How the elements are linked:
g: q972->q479, q700->q796, q422->q86, q645->q659, q406->q392, q520->q304, q680->q115, q979->q362, q47->q693, q362->q979, q597->q53, q439->q709, q319->q369, q204->q141, q333->q163, q55->q852, q168->q742, q208->q201, q218->q751, q392->q406, q462->q802, q706->q165, q659->q645, q337->q625, q731->q917, q521->q670, q120->q549, q796->q700, q24->q273, q852->q55, q254->q551, q572->q79, q446->q41, q946->q444, q164->q998, q320->q379, q890->q777, q998->q164, q281->q492, q611->q497, q49->q23, q304->q520, q482->q464, q165->q706, q283->q993, q389->q233, q804->q38, q102->q354, q929->q445, q777->q890, q693->q47, q174->q177, q497->q611, q92->q138, q196->q472, q444->q946, q141->q204, q726->q457, q52->q297, q153->q582, q993->q283, q492->q281, q338->q424, q742->q168, q253->q636, q53->q597, q457->q726, q271->q230, q138->q92, q41->q446, q472->q196, q369->q319, q302->q331, q297->q52, q636->q253, q999->q766, q740->q31, q857->q269, q535->q900, q86->q422, q759->q571, q670->q521, q982->q463, q895->q968, q420->q983, q900->q535, q269->q857, q863->q98, q966->q687, q163->q333, q201->q208, q424->q338, q31->q740, q766->q999, q968->q895, q177->q174, q983->q420, q479->q972, q463->q982, q404->q310, q709->q439, q802->q462, q582->q153, q625->q337, q303->q949, q331->q302, q79->q572, q23->q49, q751->q218, q38->q804, q230->q271, q551->q254, q571->q759, q687->q966, q917->q731, q233->q389, q464->q482, q445->q929, q549->q120, q354->q102, q949->q303, q273->q24, q98->q863, q379->q320, q310->q404, q115->q680
i: q972->q636, q700->q462, q422->q742, q645->q597, q406->q55, q520->q625, q680->q890, q979->q338, q47->q102, q362->q424, q597->q645, q439->q446, q319->q804, q204->q174, q333->q297, q55->q406, q168->q86, q208->q740, q218->q302, q392->q852, q462->q700, q706->q966, q659->q53, q337->q304, q731->q900, q521->q120, q120->q521, q796->q802, q24->q766, q852->q392, q254->q457, q572->q233, q446->q439, q946->q420, q164->q303, q320->q404, q890->q680, q998->q949, q281->q283, q611->q463, q49->q582, q304->q337, q482->q754, q165->q687, q283->q281, q389->q79, q804->q319, q102->q47, q929->q230, q777->q115, q693->q354, q174->q204, q497->q982, q92->q759, q196->q98, q444->q983, q141->q177, q726->q551, q52->q163, q153->q23, q993->q492, q492->q993, q338->q979, q742->q422, q253->q479, q53->q659, q457->q254, q271->q445, q138->q571, q41->q709, q472->q863, q369->q38, q302->q218, q297->q333, q636->q972, q999->q273, q740->q208, q857->q968, q535->q917, q86->q168, q759->q92, q670->q549, q982->q497, q895->q269, q420->q946, q900->q731, q269->q895, q863->q472, q966->q706, q163->q52, q201->q31, q424->q362, q31->q201, q766->q24, q754->q482, q968->q857, q177->q141, q983->q444, q479->q253, q463->q611, q404->q320, q709->q41, q802->q796, q582->q49, q625->q520, q303->q164, q331->q751, q79->q389, q23->q153, q751->q331, q38->q369, q230->q929, q551->q726, q571->q138, q687->q165, q917->q535, q233->q572, q445->q271, q549->q670, q354->q693, q949->q998, q273->q999, q98->q196, q379->q310, q310->q379, q115->q777
m: q972->q457, q700->q55, q422->q115, q645->q917, q406->q462, q520->q41, q680->q86, q979->q79, q47->q482, q362->q572, q597->q535, q439->q337, q319->q472, q204->q983, q333->q993, q55->q700, q168->q890, q208->q895, q218->q497, q392->q802, q462->q406, q706->q521, q659->q731, q337->q439, q731->q659, q521->q706, q120->q966, q796->q852, q24->q92, q852->q796, q254->q636, q572->q362, q446->q304, q946->q177, q164->q49, q320->q445, q890->q168, q998->q23, q281->q52, q611->q751, q49->q164, q304->q446, q482->q47, q165->q670, q283->q163, q389->q338, q804->q863, q102->q754, q929->q379, q777->q742, q693->q464, q174->q444, q497->q218, q92->q24, q196->q369, q444->q174, q141->q420, q726->q479, q52->q281, q153->q949, q993->q333, q492->q297, q338->q389, q742->q777, q253->q551, q53->q900, q457->q972, q271->q404, q138->q273, q41->q520, q472->q319, q369->q196, q302->q982, q297->q492, q636->q254, q999->q571, q740->q269, q857->q31, q535->q597, q86->q680, q759->q766, q670->q165, q982->q302, q895->q208, q420->q141, q900->q53, q269->q740, q863->q804, q966->q120, q163->q283, q201->q968, q424->q233, q31->q857, q766->q759, q754->q102, q968->q201, q177->q946, q983->q204, q479->q726, q463->q331, q404->q271, q709->q625, q802->q392, q582->q303, q625->q709, q303->q582, q331->q463, q79->q979, q23->q998, q751->q611, q38->q98, q230->q310, q551->q253, q571->q999, q687->q549, q917->q645, q233->q424, q464->q693, q445->q320, q549->q687, q949->q153, q273->q138, q98->q38, q379->q929, q310->q230, q115->q422
u: q700->q535, q422->q759, q645->q406, q406->q645, q520->q174, q680->q999, q979->q993, q47->q551, q362->q283, q597->q55, q439->q420, q319->q463, q204->q625, q333->q79, q55->q597, q168->q138, q208->q521, q218->q98, q392->q659, q462->q917, q706->q895, q659->q392, q337->q141, q731->q802, q521->q208, q120->q740, q796->q900, q24->q777, q852->q53, q254->q693, q572->q163, q446->q946, q946->q446, q164->q445, q320->q49, q890->q273, q998->q929, q281->q424, q611->q804, q49->q320, q304->q177, q482->q253, q165->q968, q283->q362, q389->q297, q804->q611, q102->q726, q929->q998, q777->q24, q693->q254, q174->q520, q497->q38, q92->q742, q196->q302, q444->q41, q141->q337, q726->q102, q52->q233, q153->q310, q993->q979, q492->q338, q338->q492, q742->q92, q253->q482, q53->q852, q457->q354, q271->q303, q138->q168, q41->q444, q472->q331, q369->q982, q302->q196, q297->q389, q636->q464, q999->q680, q740->q120, q857->q687, q535->q700, q86->q571, q759->q422, q670->q201, q982->q369, q895->q706, q420->q439, q900->q796, q269->q966, q863->q751, q966->q269, q163->q572, q201->q670, q424->q281, q31->q549, q766->q115, q754->q479, q968->q165, q177->q304, q983->q709, q479->q754, q463->q319, q404->q582, q709->q983, q802->q731, q582->q404, q625->q204, q303->q271, q331->q472, q79->q333, q23->q379, q751->q863, q38->q497, q230->q949, q551->q47, q571->q86, q687->q857, q917->q462, q233->q52, q464->q636, q445->q164, q549->q31, q354->q457, q949->q230, q273->q890, q98->q218, q379->q23, q310->q153, q115->q766
z: q972->q759, q700->q331, q645->q804, q406->q611, q520->q993, q680->q102, q979->q174, q47->q890, q362->q177, q597->q319, q439->q52, q319->q597, q204->q338, q333->q41, q55->q463, q168->q482, q208->q153, q218->q802, q392->q497, q462->q751, q706->q230, q659->q38, q337->q281, q731->q98, q521->q310, q120->q379, q796->q302, q24->q254, q852->q982, q254->q24, q572->q946, q446->q163, q946->q572, q164->q857, q320->q549, q890->q47, q998->q269, q281->q337, q611->q406, q49->q31, q304->q283, q482->q168, q165->q271, q283->q304, q389->q983, q804->q645, q102->q680, q929->q966, q777->q693, q693->q777, q174->q979, q497->q392, q92->q636, q196->q900, q444->q79, q141->q424, q726->q999, q52->q439, q153->q208, q993->q520, q492->q625, q338->q204, q742->q464, q253->q138, q53->q369, q457->q766, q271->q165, q138->q253, q41->q333, q472->q535, q369->q53, q302->q796, q297->q709, q636->q92, q999->q726, q740->q23, q857->q164, q535->q472, q86->q754, q759->q972, q670->q404, q982->q852, q895->q949, q420->q233, q900->q196, q269->q998, q863->q917, q966->q929, q163->q446, q201->q582, q424->q141, q31->q49, q766->q457, q754->q86, q968->q303, q177->q362, q983->q389, q479->q571, q463->q55, q404->q670, q709->q297, q802->q218, q582->q201, q625->q492, q303->q968, q331->q700, q79->q444, q23->q740, q751->q462, q38->q659, q230->q706, q551->q273, q571->q479, q687->q445, q917->q863, q233->q420, q464->q742, q445->q687, q549->q320, q354->q115, q949->q895, q273->q551, q98->q731, q379->q120, q310->q521, q115->q354
f: q972->q369, q700->q680, q422->q852, q645->q138, q406->q168, q520->q404, q680->q700, q979->q201, q47->q751, q362->q208, q597->q571, q439->q929, q319->q479, q204->q49, q333->q165, q55->q86, q168->q406, q208->q362, q218->q693, q392->q742, q462->q890, q706->q163, q659->q92, q337->q379, q731->q24, q521->q283, q120->q281, q796->q115, q24->q731, q852->q422, q254->q98, q572->q895, q446->q230, q946->q949, q164->q983, q320->q625, q890->q462, q998->q420, q281->q120, q611->q482, q49->q204, q304->q310, q482->q611, q165->q333, q283->q521, q389->q857, q804->q253, q102->q331, q929->q439, q777->q802, q693->q218, q174->q582, q497->q464, q92->q659, q196->q457, q444->q303, q141->q23, q726->q472, q52->q966, q153->q177, q993->q670, q492->q549, q338->q31, q742->q392, q253->q804, q53->q759, q457->q196, q271->q41, q138->q645, q41->q271, q472->q726, q369->q972, q302->q354, q297->q687, q636->q38, q999->q535, q740->q424, q857->q389, q535->q999, q86->q55, q759->q53, q670->q993, q895->q572, q420->q998, q900->q766, q269->q233, q863->q551, q966->q52, q163->q706, q201->q979, q424->q740, q31->q338, q766->q900, q754->q463, q968->q79, q177->q153, q983->q164, q479->q319, q463->q754, q404->q520, q709->q445, q802->q777, q582->q174, q625->q320, q303->q444, q331->q102, q79->q968, q23->q141, q751->q47, q38->q636, q230->q446, q551->q863, q571->q597, q687->q297, q917->q273, q233->q269, q464->q497, q445->q709, q549->q492, q354->q302, q949->q946, q273->q917, q98->q254, q379->q337, q310->q304, q115->q796
w: q972->q337, q700->q857, q422->q424, q645->q670, q406->q201, q520->q253, q680->q389, q979->q168, q47->q444, q362->q742, q597->q549, q439->q457, q319->q320, q204->q754, q333->q273, q55->q31, q168->q979, q208->q392, q218->q949, q392->q208, q462->q968, q706->q731, q659->q521, q337->q972, q731->q706, q521->q659, q120->q53, q796->q269, q24->q163, q852->q740, q254->q446, q572->q777, q446->q254, q946->q693, q164->q331, q320->q319, q890->q79, q998->q302, q281->q759, q611->q582, q49->q463, q304->q636, q482->q174, q165->q917, q283->q92, q389->q680, q804->q404, q102->q983, q929->q196, q777->q572, q693->q946, q174->q482, q497->q153, q92->q283, q196->q929, q444->q47, q726->q709, q52->q766, q153->q497, q993->q138, q492->q571, q338->q86, q742->q362, q253->q520, q53->q120, q457->q439, q271->q863, q138->q993, q41->q551, q472->q445, q369->q379, q302->q998, q297->q999, q636->q304, q999->q297, q740->q852, q857->q700, q535->q687, q86->q338, q759->q281, q670->q645, q982->q23, q895->q802, q420->q354, q900->q966, q269->q796, q863->q271, q966->q900, q163->q24, q201->q406, q424->q422, q31->q55, q766->q52, q754->q204, q968->q462, q177->q464, q983->q102, q479->q625, q463->q49, q404->q804, q709->q726, q802->q895, q582->q611, q625->q479, q303->q751, q331->q164, q79->q890, q23->q982, q751->q303, q38->q310, q230->q98, q551->q41, q571->q492, q687->q535, q917->q165, q233->q115, q464->q177, q445->q472, q549->q597, q354->q420, q949->q218, q273->q333, q98->q230, q379->q369, q310->q38, q115->q233

In the rows, 113 means zero.

The rows follow the links: the fewer symbols apart two elements are, the more alike their rows tend to be.

Each row is also shifted at random along 11 hidden directions that mean nothing.

Some elements, each with a row of numbers:
q115: 149 101 107 63 132 78 99 128 87 105 98 132 98 150 69 130 134 98 95 77 118 106 104 138 140 121 86 152 71 157 113 103 58 89 80 119 102 74 92 109 99 112 95 104 138 113 171 155 114 131 115 91 137 136 128 67 125 118 92 110 95
q659: 35 92 109 124 130 104 92 103 102 111 104 117 114 124 110 108 92 78 103 128 116 124 93 117 135 95 91 155 117 120 156 121 120 116 148 141 115 83 143 126 129 109 100 95 126 76 100 109 96 108 97 91 100 107 112 94 106 94 106 114 134
q497: 100 120 136 113 96 117 98 114 92 118 123 114 105 138 131 110 112 104 94 133 132 101 112 122 104 143 124 127 105 74 125 108 101 113 111 123 101 107 115 135 124 108 98 112 109 114 89 104 124 139 117 110 47 122 133 150 131 130 96 100 95
q999: 76 128 105 121 103 105 124 73 144 103 56 85 121 79 105 125 120 141 139 101 116 111 134 85 108 113 106 75 133 130 82 133 138 142 124 103 121 111 98 92 118 116 139 103 91 128 134 144 98 81 140 152 212 103 67 111 71 119 140 96 150
q917: 149 116 135 91 103 124 97 103 127 106 119 102 142 116 103 110 126 140 131 114 100 101 128 90 118 116 105 129 88 145 97 91 127 93 132 132 105 103 120 121 109 147 118 132 121 143 138 101 133 85 94 106 102 90 108 78 100 108 114 128 111
q164: 150 109 144 108 90 120 140 135 107 129 181 110 113 108 158 126 149 165 98 116 62 115 105 106 107 145 148 135 123 61 87 102 88 113 88 72 138 142 130 124 84 88 107 117 92 118 102 82 135 161 108 113 34 104 136 156 112 82 139 127 73
q549: 91 104 66 157 137 90 139 130 112 106 117 114 111 73 106 99 68 113 133 89 130 102 111 117 117 99 90 71 126 115 135 153 129 123 129 90 117 128 120 91 120 98 136 110 116 76 105 61 97 124 106 120 149 109 88 92 84 107 133 146 125
q998: 32 111 123 120 102 102 116 130 107 92 108 104 89 109 102 104 99 82 134 107 125 99 115 94 91 121 137 94 104 115 111 111 113 114 128 100 94 127 103 104 116 123 110 89 88 111 101 98 120 102 91 102 106 114 105 95 124 127 92 112 104
q479: 101 120 98 110 123 85 115 100 106 119 112 128 99 118 120 121 114 105 85 105 129 88 130 140 103 132 80 108 80 105 105 132 91 126 109 115 99 94 96 100 121 106 104 96 128 110 139 115 90 132 119 124 126 142 130 119 107 136 102 103 94
q863: 143 114 125 144 124 106 105 102 108 114 87 131 124 112 114 110 110 139 89 99 114 110 127 132 121 105 123 122 124 110 139 101 127 110 121 121 89 93 97 118 111 123 106 118 116 106 101 128 111 91 114 107 100 119 86 112 110 101 99 118 111
q464: 151 98 126 92 92 133 91 104 134 120 116 104 120 115 115 117 112 98 120 137 98 150 92 101 122 73 103 162 105 133 111 93 117 122 96 126 146 105 136 123 107 135 108 113 123 107 104 122 112 86 117 115 95 97 122 116 121 104 115 92 126
q422: 104 95 92 110 133 115 99 105 86 111 135 106 99 131 93 113 93 64 99 99 128 102 68 141 119 123 107 109 88 109 129 140 97 81 68 89 106 99 120 125 80 107 96 108 112 51 129 87 90 124 90 85 97 107 137 130 123 117 118 95 98
q968: 120 133 114 79 96 141 112 97 113 98 93 111 131 109 94 107 116 117 134 101 117 101 118 99 121 96 131 96 120 130 117 107 112 102 85 105 103 119 111 108 110 134 130 138 113 153 127 123 139 93 115 122 136 120 97 103 116 130 117 118 119
q392: 79 115 125 95 104 95 102 113 105 112 123 112 129 136 111 122 118 112 123 124 119 128 120 98 132 117 108 171 109 115 107 102 115 136 113 143 129 96 127 114 138 132 102 80 123 115 141 149 101 134 120 107 125 109 114 102 101 105 116 120 132
q571: 209 119 122 130 108 99 144 133 151 117 130 112 131 83 131 121 127 161 130 132 93 133 130 72 110 117 80 106 117 106 83 122 122 143 158 116 159 139 127 101 146 103 130 116 117 130 81 108 89 128 135 121 126 85 114 98 86 91 134 125 138
q120: 25 132 105 92 101 138 144 96 112 123 124 136 107 120 96 104 128 91 99 112 133 100 105 117 76 151 119 98 105 86 120 109 71 109 56 114 103 110 106 135 115 82 127 118 115 119 140 132 95 108 111 136 115 136 126 119 92 123 99 103 107
q444: 103 101 121 130 130 98 203 105 142 131 134 168 109 79 95 113 93 84 113 74 112 140 88 144 105 88 129 77 91 101 129 90 80 115 39 41 113 133 116 80 118 92 106 95 110 92 109 113 107 68 103 91 117 109 75 108 129 91 95 118 109
q53: 92 117 98 114 114 97 143 111 120 97 113 112 105 103 95 95 94 104 135 90 133 106 129 84 86 149 80 94 95 105 95 119 108 125 95 111 111 123 124 121 130 117 119 101 117 113 133 114 98 108 100 133 135 128 90 92 74 125 101 136 132
q700: 128 116 99 112 134 100 89 113 58 89 75 103 107 127 98 109 110 117 92 80 129 81 129 129 141 131 116 124 110 106 128 143 104 100 111 110 66 91 94 114 97 125 96 109 108 109 150 126 127 139 107 105 128 120 109 115 109 137 109 127 94
q333: 69 120 115 149 140 123 164 88 137 117 116 127 125 118 99 102 107 122 114 101 138 117 102 124 87 134 121 48 99 100 124 104 126 78 99 92 75 121 95 109 128 99 113 115 102 125 85 133 108 74 107 94 111 106 71 129 114 128 104 106 114
q726: 148 113 104 99 121 121 95 89 114 105 106 107 108 114 94 110 117 103 96 94 119 96 105 128 96 133 116 92 100 128 90 108 116 76 66 89 97 105 87 106 50 126 108 133 108 104 150 115 113 68 87 129 123 117 111 123 107 117 101 94 85
q766: 138 107 136 86 109 112 182 101 126 111 123 147 108 116 69 106 118 90 129 90 136 117 107 122 81 149 95 78 90 122 88 94 75 107 50 94 109 128 99 119 105 100 105 121 116 121 152 99 102 70 108 105 134 121 121 80 109 116 98 105 110
q979: 84 129 128 73 95 128 120 110 143 123 145 117 138 158 135 142 147 126 74 111 82 174 91 119 142 96 121 199 128 128 111 47 108 114 52 140 160 97 141 106 106 99 110 82 124 126 149 184 89 128 131 116 122 82 112 121 110 85 126 104 110
q946: 43 103 126 115 108 113 106 111 137 112 118 110 110 124 114 122 101 86 121 121 97 160 89 94 130 73 134 140 105 139 102 68 126 112 114 112 131 115 127 109 110 117 99 85 107 91 114 123 107 78 96 98 118 85 86 109 130 86 107 101 111
q929: 111 89 100 110 138 80 123 129 112 111 108 128 89 80 86 116 123 116 126 103 108 110 121 115 111 102 93 116 94 130 109 108 79 117 122 102 114 104 101 108 116 113 121 113 123 113 136 95 133 112 104 121 141 137 104 75 112 98 86 128 120
q362: 83 117 100 83 115 119 86 116 106 114 120 100 115 143 97 101 113 79 125 126 126 115 100 115 112 104 109 109 83 138 109 112 103 81 116 124 102 103 130 115 113 131 102 107 131 122 118 115 114 118 91 94 111 111 137 104 125 132 121 109 109
q972: 190 102 95 143 134 87 65 145 82 114 91 92 94 134 117 106 102 133 81 109 120 111 124 139 136 105 86 136 142 128 117 132 144 113 175 161 111 91 91 119 88 109 93 127 117 82 109 104 101 152 137 116 128 130 131 136 117 110 103 112 108
q687: 64 95 93 137 128 95 122 166 108 105 136 103 110 101 120 112 92 121 106 79 83 115 105 119 142 113 115 137 122 133 123 121 105 103 134 101 118 120 118 102 100 94 110 88 110 75 130 73 105 142 77 89 108 93 110 64 106 67 128 146 98
q482: 123 113 127 129 128 110 64 105 129 124 129 69 122 106 142 125 120 114 107 150 94 135 101 76 116 111 108 133 68 106 91 135 145 117 156 110 123 113 144 105 120 130 111 97 95 91 84 97 119 114 85 90 71 74 103 139 107 116 145 110 121
q153: 103 101 101 110 124 118 79 118 131 135 129 77 115 86 122 113 127 124 131 142 85 144 97 63 109 93 121 129 79 112 91 98 126 123 133 95 133 118 151 105 128 140 125 107 111 114 103 116 119 115 105 107 88 102 98 125 108 94 124 138 130
q754: 207 97 130 100 81 141 87 112 145 120 140 83 123 100 144 132 126 123 109 135 67 138 104 95 126 84 111 157 122 119 92 93 117 132 117 113 169 141 137 98 87 116 133 124 101 110 95 114 115 99 100 130 101 83 133 124 105 87 139 98 100
q852: 130 101 105 125 137 94 95 122 86 108 111 107 102 98 107 101 110 109 114 116 110 106 98 80 128 121 95 129 99 107 108 132 124 127 150 107 111 113 126 114 147 112 114 115 102 85 93 118 112 130 104 99 103 102 103 114 105 117 122 136 125

From each start, follow one symbol. Which element do you reach?
Answers are names.
---
167 117 115 130 129 102 107 116 99 97 106 88 108 116 98 122 111 135 112 101 105 102 115 101 114 131 108 98 103 122 91 132 128 103 131 101 99 113 106 111 107 108 98 112 101 117 121 119 118 120 113 97 132 83 98 113 112 125 133 114 105
i
q890
---
76 110 121 91 108 111 112 128 136 116 140 116 118 115 118 107 109 105 146 133 97 144 108 77 120 90 105 153 83 131 107 86 101 122 120 118 145 116 157 105 143 129 118 95 123 121 126 127 116 122 99 96 119 95 110 77 112 97 123 140 133
g
q201
---
132 140 118 128 120 131 96 109 84 115 112 109 112 122 127 96 129 154 99 107 136 69 141 129 86 153 136 64 111 80 122 126 114 83 122 109 46 102 78 129 111 115 101 155 107 142 110 89 149 148 121 112 59 151 119 168 125 134 103 124 86
u
q303
---
150 119 98 84 90 139 149 112 137 97 125 120 114 101 98 114 118 115 136 100 117 104 116 125 92 117 114 73 113 136 87 103 101 89 74 101 118 127 104 104 83 120 131 137 118 158 138 86 119 81 109 126 151 113 130 80 113 113 113 105 114
f
q687
---
203 107 113 123 120 83 107 138 142 101 173 88 123 76 127 98 109 122 139 109 93 121 118 46 100 138 82 113 39 109 42 102 112 126 122 85 138 148 157 83 122 150 128 102 114 110 126 79 133 113 53 100 89 84 91 97 96 105 117 177 100
u
q319
---
140 102 129 109 120 102 152 128 129 98 109 157 128 139 84 107 79 89 113 74 141 146 107 127 121 109 90 128 106 149 120 66 118 85 94 136 105 108 106 118 106 111 82 100 138 111 132 146 89 64 98 80 138 95 90 61 124 101 74 118 110
u
q777
---
189 120 96 109 111 118 155 139 115 113 125 115 109 111 97 95 103 119 132 109 130 103 127 115 86 133 103 59 114 113 100 123 102 113 112 112 122 152 104 112 132 94 117 137 122 130 96 93 109 114 127 128 142 127 136 106 121 116 105 120 123
i
q283
---
75 99 129 122 108 96 136 102 107 104 111 126 99 97 95 104 99 96 110 96 116 100 110 113 92 134 112 103 110 104 104 117 109 116 84 100 104 114 106 130 94 115 103 100 104 98 127 90 104 96 92 112 115 116 95 102 104 99 92 116 98
z
q900
---
146 118 127 128 82 100 143 140 127 118 133 116 120 129 135 93 83 124 108 120 120 125 130 115 121 112 104 138 147 101 120 88 129 139 116 144 137 136 128 128 110 113 98 105 128 112 97 94 103 129 118 116 96 113 131 107 111 86 89 127 109
w
q310
---
169 92 126 115 102 125 74 125 82 109 118 83 98 103 119 96 110 119 99 121 91 92 101 104 126 116 132 127 129 108 95 131 126 111 122 109 102 116 110 144 81 123 113 135 95 96 103 81 144 116 102 108 69 109 132 124 125 104 117 115 94
u
q196
---
99 99 116 126 128 135 114 137 122 125 173 117 127 126 137 104 101 94 106 122 101 126 93 109 119 109 110 131 91 101 131 98 107 84 124 123 113 113 139 112 121 99 123 129 118 91 94 84 110 111 72 80 43 84 121 112 117 86 117 138 103
z
q404
---
109 99 76 121 132 137 72 121 62 118 112 81 93 113 104 106 99 83 105 127 121 84 73 139 133 99 125 88 140 108 141 166 133 105 132 105 101 115 103 122 88 95 110 136 104 75 86 87 113 129 114 125 108 126 141 150 127 128 136 91 114
m
q233
---
136 110 94 126 126 112 102 122 114 110 115 115 119 105 127 115 120 132 113 116 111 132 120 99 139 83 107 132 102 112 131 97 114 121 127 113 127 108 124 87 135 126 126 113 117 118 112 134 117 142 122 108 109 126 92 129 119 101 115 135 125
f
q174
---
129 121 112 139 119 117 121 116 107 118 88 119 122 107 101 82 94 128 125 116 137 95 130 118 92 119 125 64 123 113 122 122 131 106 134 109 77 115 94 126 128 120 114 136 120 127 92 104 136 95 121 116 114 140 99 126 126 131 82 120 121
u
q949
---
167 99 112 82 119 141 85 140 77 113 123 93 109 127 105 116 139 133 98 113 94 109 87 115 119 113 133 155 134 122 98 99 110 91 91 115 105 105 112 126 88 108 119 152 102 113 129 127 134 127 106 120 84 110 133 138 114 102 123 109 90
g
q857
---
121 100 149 106 116 120 141 77 153 115 80 131 133 83 101 130 113 107 127 123 97 145 97 111 127 72 103 128 128 139 128 86 119 122 113 116 142 103 116 108 126 119 137 109 110 113 107 131 101 35 120 106 154 78 92 81 108 78 124 90 146
m
q138
